Each row has a name. Each piece below is followed by the name of the row it came from, unless a question asks for something else. Each question is about the rows just above it.

simi: [151 168 123 160 148 146 176 141 141 143 137 171 168 189]
mugof: [126 112 114 105 105 100  87  87  94  91  94 102 126  95]
bis: [ 88 150 154 151 166 123 160 148 146 176 141 141 143 137]
bisuz: [ 84 142 154 138 165 180 162 164 162 169 159 152 182 154]
depuf: [ 56 157 167 170 167 158 173 161 165 172 155 159 171 150]
zisu: [ 97 148 160 145 150 148 160 132 174 170 147 141 178 147]
Fut: [141 144 159 137 156 143 163 157 153 149 156 151 130 169]
zuvod: [139 143 130 113 101 140 103 124 127 105 150 100 110 124]
lasit: [148 160 148 170 150 160 174 132 145  97  98 116 116 105]
pep: [135 137 139 125 129 114 120 131 127 116 135 113 147 152]
Nik: [ 93 137 139 164 139 187 148 151 148 149 150 156 165 166]
tize: [127 174 170 156 155 159 155 156 163 153 166 173 170 169]
[170 174 132 160 148 150 145 160 148  97] is which row, read backwards? | zisu
Which row holds this, read backwards? [137 143 141 141 176 146 148 160 123 166 151] | bis
asked: [ 56 157 167 170 167 158 173 161 165 172 155 159 171 150] | depuf
Which row holds [170 174 132 160 148 150 145 160] read backwards? | zisu
Which row holds [150 171 159 155 172 165 161 173 158 167 170 167] read backwards? | depuf
Which row holds this, read backwards? [168 171 137 143 141 141 176 146 148] | simi

Fotuf: [158 118 152 158 131 145 178 124 151 159 161 145 146 107 135 151 117 150
 126 144 125 141 133 135 139 144 150 155 154 151 130 148 138 119 170 132
 153 135 152 159 123 136 130 143 143 171 135 119 123 167 141 140 163 140
 145 116 143 151 150 162 138 143 154]
Muru: [134 192 145 137 171 154 106 185 142 131 133 150 148 202 170 142 190 145
 181 155 182 157 169 164 156 149 141 140 141 145 168 148 162 190 119 168
 143 168 147 136 183 169 172 157 159 120 166 193 181 121 158 161 128 158
 155 193 156 146 144 128 163 158 140]
Repu: [111 107 108 109 104 109 107 109 103 102 112 100 104 105 111 105 107 109
 110 113 108 105 106 106  92  94  99 107 112 112  96 105 108 108 113 104
 110 114 116 118 105 115 105 109 115 118 110 117 100 105 103 112 113 102
 108 102 109 111 100 113 109 116 107]
miz: [134 192 145 137 171 154 106 185 142 131 133 150 148 202 170 142 190 145
 181 155 182 157 169 164 156 149 141 140 141 145 168 148 162 190 119 168
 143 168 147 136 183 169 172 157 159 120 166 193 181 121 158 161 128 158
 155 193 156 146 144 170 134 138 157]
lezed: [142 134 133 150 147 196 167 142 184 145 176 153 147 134 146 150 136 152
 137 146 138 146 144 143 154 151 154 151 150 149 144 153 142 138 151 144
 146 139 145 148 141 139 145 148 142 151 142 132 140 158 150 145 154 146
 148 139 149 151 155 152 144 140 149]
mas: [134 187 144 137 167 151 110 180 142 134 133 150 148 196 167 142 184 145
 176 153 177 156 166 162 157 149 143 140 141 144 166 148 159 185 120 166
 141 164 145 135 179 164 169 156 156 121 163 185 177 124 157 158 130 156
 153 188 152 150 155 146 149 141 146]
nor: [162 106 151 158 128 143 188 112 155 164 162 146 149  98 126 155 109 150
 117 141 116 140 128 133 140 148 154 155 155 151 131 148 136 108 177 129
 154 130 149 160 114 129 125 138 138 175 132 106 118 174 138 135 166 139
 141 105 140 150 151 167 135 139 156]
gul: [134 187 144 137 167 151 110 180 142 134 133 150 148 196 167 142 184 145
 138 151 150 154 146 144 149 146 137 154 151 143 166 148 159 185 120 166
 141 164 145 135 179 164 169 156 156 121 163 185 177 124 157 158 130 156
 153 188 155 145 146 129 160 154 140]
Which row holds [146 137 152 136 150 146 134 147 153 176 145] read backwards? | lezed
Which row holds [154 143 144 146 138 146 137 152] read backwards? | lezed
[151 138 145 184 142 167 196 148 150 133 134 142] is which row, read backwards? | gul
Which row holds [105 100 117 110 118 115 109 105 115 105 118] read backwards? | Repu
[152 135 153 132] is which row, read backwards? | Fotuf
[149 150 151 154 151 154 143 144 146 138 146 137] is which row, read backwards? | lezed

movus: [140 127  85 128 112 112 126 147 129 155 143 148 136 117 152  63 111]
vitek: [126 131 123 126 130 122 133 147 130 126 134 126 130 132 133 123 129]
geves: [125 131 125 126 130 122 133 147 130 130 134 126 126 131 132 123 128]
Voba: [137 122 116 114 120 116 123 147 128 145 144 135 136 115 145 102 106]
veniz: [128 130 128 128 128 123 131 147 130 131 132 126 126 128 128 122 128]
fave: [141 143  81 122 111 106 122 147 134 142 138 151 138 116 168  58 104]
luseg: [129 132 128 129 125 118 135 147 131 133 134 124 126 124 129 117 128]
tanap: [125 131 125 126 130 122 133 147 130 130 134 126 126 116 132 123 128]
asked: [125 131 125 126 130 122 133 147 130 130 134 126 126 116 132 123 128] | tanap

loti: [151 163 145 158  84 113 137  84 109 149 180 181 121 140 148 123]
subal: [121  84 128 144 148 117 118 146 114 158 109  63 100  63 119 106]
zuz: [109  60 100  63 119 113 118  84 122 149 180 181 121 140 148 123]
Which row holds [121  84 128 144 148 117 118 146 114 158 109  63 100  63 119 106]? | subal
Which row holds this, read backwards? [ 84 158] | loti
[ 84 118] is which row, read backwards? | zuz
[119  63 100  63 109] is which row, read backwards? | subal
Which row holds this, read backwards? [180 149 122  84 118 113 119  63] | zuz
[ 63 109 158 114 146] is which row, read backwards? | subal
asked: [151 163 145 158  84 113 137  84 109 149 180 181 121 140 148 123] | loti

gom: [107 155 140 131 110 165 113 106 130 134 207 114 130  88 123 180  85 120
 125]
godek: [107 155 140 131 110 130 106 130 134 114 165 207 113  88 123 180  85 120
 125]
lobu: [107 130 106 130 134 114 165 207 134 114 165 207 113  88 123 180  85 120
 125]
Which row holds [207 165 114 134 130 106 130 110] read backwards? | godek
Which row holds [ 88 130 114 207 134 130 106 113 165] read backwards? | gom
Which row holds [113 207 165 114 134 130 106 130] read backwards? | godek
Which row holds this, read backwards? [ 88 113 207 165 114 134 130 106 130 110] | godek

Kizi: [ 82 106 158 137 114 159 183]
rov: [ 94 164 186 122  78 150 170]
Maki: [ 77  49  50 199 202 203 199]
fufe: [188 206 205  55  54  60  87]
Befel: [ 93 136 144 140 116 116 161]
tez: [109 119 141 138 125 125 131]
niva: [196 201 138 141  57  57  64]
Rel: [204 202  89  57  57 165 160]
Which row holds this, read backwards? [202 204] | Rel
Which row holds [ 57  57 141 138 201] read backwards? | niva
asked: [109 119 141 138 125 125 131] | tez
[196 201 138 141  57  57  64] is in which row? | niva
Which row holds this, read backwards? [54 55] | fufe
Which row holds this, read backwards? [141 138 201] | niva
Which row holds this, read backwards? [183 159 114] | Kizi

